Rows and roughly how far along a hidden order each lies, from 0 to 20:
[-50  11 -26 -22   2  -8   6   5  21 -16  11 -15  14  -8  26   4  -4 -13
   6   6  10   0  23   0   2  30   6  12 -14 -10   6  10]
13
[ -3   6   5   4   6  -8   5   1   0   1  -6 -11  -3   0  11   2  -8   1
  -1  -4   1   1 -11   1   1   4  -1   0   0  -4   6   1]
10
[  1  -4  -5   0  -5   7  -3  13   0  -2   0  -1   4  -1 -12  -3   7   2
   0  -3   1   4   4  -1  -5  -3   1   2  -1  -1  -3   2]
10
[ 49 -17   8  38  39  10   5   1  -5   2 -37 -14  14   3   8 -11   2   2
  13 -22  -8  -9  -2 -12   0  33 -28  10 -28 -24  -8 -19]
14
[ -8   9  -2  -4  -2 -12   0  -5  -2   8   3  -7  -2  -3  13   1  -4  -3
   0   1  -6  -5  -3  -2   4   3  -3  -2  -4   1  -3   1]
11
[-10  -1  -6 -26  12   8   0   9   2  -2 -11  -7  -5   3  -6  -3  -4   2
  -4  -1  12   6   0   5  -5  -1   1   1  -1  -5   1  -1]
13
[ 38 -14 -14   4 -16   2  -4 -13   1   9  29  10  12   6 -35  -8  25   0
   6   5 -10 -10  22  -7   1  -9   1 -12   3  24 -16  -9]
13
[-6  1  2  0  4  3  0 -1 -1  0 -3 -7  1  0 -1  0 -1  0  1  0  0  3  1  0
  0  1 -5  0 -1  1  1  1]
10
[-26 -14   6  21  -6   7  -5  19  12  -1   2 -10   3  12  10  -3   3  -1
   8   2  12  -8 -11   0   5 -15  -6   3 -22  -7  -6  -6]
10
[ 55  15   1   6  30  18   3  -4 -22  16 -16 -14  -9  -4  26  13 -14  10
   8   9  -4  -2  -9   6  -4   7 -22  10 -21  10  -2  -6]
7
[ 63   5 -29 -22  29  -7  -9   6 -15  10  14  -9  -3  13  11  -1  -8  10
  11  16 -10 -21  37   7  -3   6 -10   0 -13   7  11 -10]
10
[10  1  0  5 -1 -6  0 17  1  0 -1 -8  2  1  5  1 -3 -2  0  3  4 -2 -2  1
  3  1 -5  0  2  2 -2  2]
10
[-55  33   5   1  26 -26 -14  -7 -17  14  -1 -15  -7 -25  33   7  -1  -5
  -9   6 -15  -5  -3 -10  10  19 -27   0 -24 -12 -14  35]
16
[-6  6  3  0  4 -7  3 13  1 -1 -4 -9 -3  0 11  4 -7 -1  1 -2  2  1 -5  3
  4  3 -2  2 -3 -5  3  0]
10
[ -5   7  13  11   6 -37   6  14  -1   2  -3 -12   5   4  37  -2  -1  -5
   7   3  -1 -15 -11  -3  -1   8 -15  -9  -7 -11  -4  -5]
2
[ 17  -9  -8  13  12 -10   7 -10  -5  -4  -6 -10  -4  -6   8  -5  -9   9
   4  -4  10  14  -3   4  -1  18   1   6  -8   3   2  -8]
12
[ -6   8  -3   1  16   8   4   5   9  -5  -3 -15  -3   2 -12   5 -13   6
   3   0  -3  16  -6  -1  -8  11   6  12 -20 -11   3  -3]
12
[ 43  10 -10  11  16  -8  -8  20  -7  10  12  -9  -1  -2 -17  -7  -6  11
   9  10   0   5   4  -1  -3 -14 -31   6 -13  -4   5   3]
13
[ 16   7   6  -4  13  -5   1  16  -1   1  -4 -11  -8   1  10  -1 -15   1
   4   4   3   3   0   5  -3   8  -1   4  -6  -4   6   0]
13
[ -2  11  -8   3  -2  -4  -2 -14 -11  13 -10  -9  -6 -11  15   5   2  -4
   5   0  -7 -13 -13  -8   3   1  -9   2 -16  13 -14   1]
12
[ 18  14 -43  49 -24 -38  -1   1 -21 -26 -27 -16  -1   3  21   8   3 -19
  24  18  10  38  17  12 -17  25  10 -12 -24  22 -12  32]
0
[ 63  15  12  -9  16  -6  -6  -1  -6  15  24  -6  -8   1   0   3 -10   1
  14  14   4  -6  19   4  -4  -8 -18  -5  15   9  15  -2]
13
[  4 -11 -42   5  15  41   7  -2 -11   0   9   9  12  15 -25  -5   0  10
   8   9  -8  -6  24  -6  -9  -7   8  -3  12  13  -3 -31]
16
[ -9  -2   5  -5   4  -1  -5   0  -1   7   7  -9   4  -3  12   6  -8  -3
   2  -3   6 -12  -5   2   1  -1   2  -2  -9  -4  -3   9]
5
[ -9  -7  30   7   8  50   8  -7  -6  -8  -7 -13  -2  10  16  51 -24  21
  -9  -2  22  25  -6  25  -1  10  -7   8 -25 -13 -16 -24]
2
[18 -9 -5  1  4 -1 -8 -6 -2  3 13 -3  3  7 -8 -4  4 -1  4  3 -1 -6 12  1
 -2 -3 -4  0 -5  6 -2  0]
10
[  9  -5 -10  -5  -2  -2  -2   4   1   1   3  -5   3   2  -1   1   6   5
  -1   4  -3 -12  11  -2  -1  -4   3  -2  -7   0   0  -6]
10
[ 11  -4  -5   1  -2   7  -4 -15  -1   1   4  -1   3   1 -11  -3   6   3
   0  -1  -2  -1   5  -2   0  -4   3  -1   3   4  -2  -1]
10
[ -8  -4 -13  -5   6   4  -3  -7   0  -3   1  -6   1   1 -26  -4   7   8
   0  -3   1   8   8  -2  -9  -2   3   8  -7  -1  -2   3]
12
[-50   1  12  -7  45   7 -10  -4 -22  22 -37 -19 -29 -10 -46 -14   4 -15
  25 -14   4   7   6   4 -33  17   6   5 -30  15   5   2]
14
[  7   9  25  45  -1 -12   0   7   9  16  -4   1 -16   9 -12  -3 -29 -11
   0 -30   8   7   9 -18  17  24 -13  -2  35   1  -3  12]
11
[-29 -30 -63  33 -26 -25  -4 -15  10 -12   8  -9  16  24 -47 -11   0 -21
  16  11 -10 -11  18  12  -6   3 -26   1 -34  18 -14  -1]
11
[  1   6  17  -2   9  10  -6   2  -6  17  23 -10  -3  10  13   9 -12  -5
  -9  -5  18 -48  10  10   5  -7  28  -8 -18   1 -11   8]
0
[ 29   1   5  17  13  -9  13 -11  -8  -3   0  -9  -7   4  25  15 -16   8
   3   3   6  16  -6   7   4  22  -5   1   5   1  -2 -20]
10
[ 11  -4   7   7   4  -4   0 -11  -1   4   9   4  -2   5   8   4  -3   1
   2   1   1   1   2  -1  -1   2  10  -2  27   4   3  -1]
13
[ -9   6 -20  -2   2  -4   2  13   1  -7  -2 -11   0   0 -18   2   1   9
  -1   1  -8   1  13  -2  -1  -3   2   5 -25  -4  -2   0]
13
[  4   4 -16  -7 -14  -6  13   5  -4  -7 -15 -17   3   6  -2   7 -13   0
  -7   9 -14 -15  13   3  16   6 -11  -8 -22  -8  -2  -3]
15
[ 17 -11  -2   3  -3   0  -8  -5  -1   5  14   9   3   3 -15  -3  11   4
   2  -1  -2   3  12  -5  -6 -10  10  -1  26   8  -2   4]
12
[  5  -9 -36 -34 -15  -5  13  -6   0 -21 -32 -26  24  -1 -23  14 -26  -5
 -10   2  -9 -12  13   8  12   4 -21  -4 -56 -24   4  -5]
13
[  3   9  14 -10  12  17  -6  13  16  -5 -11 -18 -10  -5 -14   1 -13 -15
  -4  -2  12  18 -12  -4 -11  12   1  11 -22 -19   6   6]
7
[  9 -24  13  15 -23  -1  -1 -14  20   8  18  25  54   2 -36   6  18  23
  -5 -12  20  -8  30 -26  27 -48 -17  -9  63 -27   1  15]
20
[ -2  -7   0  11  22  29  -3 -10  -2   1 -13  -8  16  -5 -30 -15  10  23
  -2  -5   2  21  -7 -12 -13  -6  11  14 -13 -14   9   4]
7
[ 38   7   5  11 -16 -14   1  -7   8  14  19  -4   0  14  13   1  -7 -15
   3  10 -12 -18   1  -3  10   8  -2 -11   1  11  -9  -8]
10
[ 21   6 -21  13   6 -10  -7   6  -9  -8 -11  -9   4   5  -2  -2   3 -10
   7   3   4  11  25   5  -6   4   4  -2 -12  -4   2  18]
8
[ 1  1 -1 -1  2 -2  1 -1  0  2 -1 -5 -1 -1  1  1  2  1  0 -1  0  0 -2 -1
  0  2 -1  1  0 -1 -1  0]
10
[-44   4  16   8  14  12  -7  12  -3 -19  -3  -6   2  -8  11   4   2 -11
  -2  13  -5  -6  10  -5   2  32 -16  -1  14  -6  -6  36]
13
[  9  12 -21  12   9 -18   7  -4   4  -6  14 -13  -4   5  -7   6  -3  13
   4   5 -14  -2   8   2  -1   2   4   9 -20   2  -2   1]
13
[ 20  -1  -6   5  -9  -6   0  -6  -3   7  15   1   6   9   3  -2   5  -3
   4   5  -8 -11   7  -3   2  -3   0  -9   5  13  -8  -4]
10
[ -5  -3 -38  -9 -14  -5  -2 -24  15  -3  34   2  23   2   0  -6  15 -12
   5  10  -3 -11  33  -6  -3  16   9  -3  -4  13  -8   2]
12
[ 21 -13  -3  -6  -3  15  -2 -17   0   0   4  -1  14   0 -22  -2  10  -1
   3  -3   1   0   3  -4  -4  -6  -7   0   2   2  -2   5]
10
[ -7 -18 -42 -12  -6  10  -2  -9   5  -9   0  -1  -1  26 -47 -13  -4   0
  -4  11  10   3   5  14  -6 -13 -22  -4  -4   9 -18  -7]
18
[ -2   0 -12   4   8  -7   1   8   5  -3   6  -8   9   6 -22   0   6  16
   1  -5  -7   7   7  -6  -2  -5   2   9 -18  -6   1   8]
12
[ 29  18   2  14   9 -16  14  -2  -3   4  17  -7  -7  18  21  12 -11  -7
  -3  16   0  -6  -2  10  12  -5  -9  -5  10   6  -4 -15]
8
[-10 -13 -53  43 -26 -27   0 -20   3 -24 -11 -14   3  18 -23  -4 -11  -3
   1   7  -6   6  -6  13   5  -8 -34   5 -31  -6 -13   7]
10
[ 25   7   8  28  -2   8  -5   2 -25  -4 -13  28  15  13 -10  -8  19 -18
   9   1  -4  24   0  17  -4  15  -8   9  63  14  10   0]
16
[ -7   1  -2 -10   3   9   0  -3   0  -1   1  -6  -5   5  -8   0  -2   0
  -2   2   4   1   0   2  -1  -1   0  -1   1   1  -2  -2]
12
[ 23  -7 -13   4 -13  12  -6  12  -1   7  20   4  10   6 -21 -10  11   1
   4   4  -9  -9  15  -5  -1  -8   1  -8  10  10 -11  -4]
10
[ 19  -1 -14  -1  -3  -6  -2  20  -1   2   5 -10   1   6   6   3   4   4
   1   5  -5 -15  11  -1   1  -3   3  -2 -10   1   0  -6]
10
[  9   1   0  12  -9 -31   1   3   4  -7  -5   6  24  11  -8   3  -7   1
  -9  -2   6 -14  15   4  -4  -7 -11   1  22  10  -9  27]
19
[-11  20  27  -6   4 -11 -10  14  17  15  -2 -20  -7  -4  16  -1 -10 -18
   6   1  -5  -3 -20 -19   1  26 -10   1 -34 -19 -11   3]
8
[ 63  -5 -27  10  24  63   1   0  -9   3  48  16   6  16 -50   0 -23 -24
 -31 -16  23   7   1 -20   5  11 -50   3  42   8  -9  24]
18
[-63   5 -10 -63  26  13   7   6   8   1 -22  -4 -25  25  -5  -3 -23  -9
 -11   9  36   5  -4  22  -6   2 -11  -8  10   6  -6  -9]
20
[  8 -11 -10   6   7   2  -1   9   2  -6   1  -7   4  -4  -8  -5   0   4
   1  -3   8   7   6  -2  -2  10   5   5  -8  -1   1  -3]
12
[  5  -1   1  -3  -4  -3   0 -14  -1   3   5   2   1   2   0  -1   2  -1
   1   2  -4  -4   3  -3   0  -2   4  -3   4   6  -3  -3]
10
[  8   1 -26  20  -9 -17  -6 -11  -7 -13  -4  -6  13   6  -5  -5  11 -13
   8   6   2   8  22   2  -6  -3  11 -10  -9  -1  -8  18]
6
[ -2  -6  -5  -4   1  10  -4   9   0  -4  -5  -5   2  -4 -11  -3   5   7
  -1  -4   6   7   2  -2  -4  -2   2   4  -3  -5   2   6]
10
[-40  14   1 -15  12  -9   3  -3   7 -18 -21 -16   0 -12  29   6  -8  -8
  -7  -8  17  21  -4   8   1  23   3  19  -1 -21  20  10]
11
[ 14 -13  -6  21 -18 -33  -1  11  -2  -1  -1  15  31  12  -6  -5  13   6
   0  -7   0   5  16   3  20   0  -4  -2  51  -7  -1   3]
14
[ 40  -3  -1  28   4 -40  17 -18  -5   5  10  -5  -7   5  31  -3 -18  -4
   7   5   0  -7  -1  10  13  24   1  -6   2  10  -1 -18]
13
[ 63   3 -10   7   8  23   4   1  -3   5  23   3   4  18  -2   3 -17 -17
 -14  -3   1  -4  -1  -4  11  14 -21  -4  20  11  -6  10]
12
[  0   4   8 -23   7   6   2  12   5   3   3  -3 -15   4  -8  -2  -5   0
  -1   5  22   2  -2   4  -5 -13  -5  -6  17   4  -1  -6]
18
[ 49  -5 -10  15   3  15   1   4  -2   8  -9  -3  10  11  -6   2  -6 -14
   1  -4  -9  -7   7  -3   9  11 -16   1   9   5  -3  -1]
15
[ 28 -16 -24   4 -14  14  -9  -5  -2   7  26  10  14   6 -11  -7  20   4
   5   5  -9  -8  16  -5  -9 -12   5  -9   8  19 -15  -7]
10
[  4 -11 -14  27  10 -18   7   5  -3 -14 -17 -18 -10   4  -1  -6 -27   6
   1  -4   7  12 -16  10   1  16 -12  11 -23 -10   2  -5]
18
[-16   2  13  -2   6   5   0   1  -5  -6   0  -3   2  -3   0   1   4  -2
  -1   6  -4  -4   2   0   0  10  -9  -3   6   0  -4  15]
11
[ 32 -14 -11   8  -6   6  -8  -5  -2   8  28   9  16  11 -32 -14  24   3
   8   0  -9 -13  16 -12  -8  -3  -7 -12   8  13 -21  -8]
7
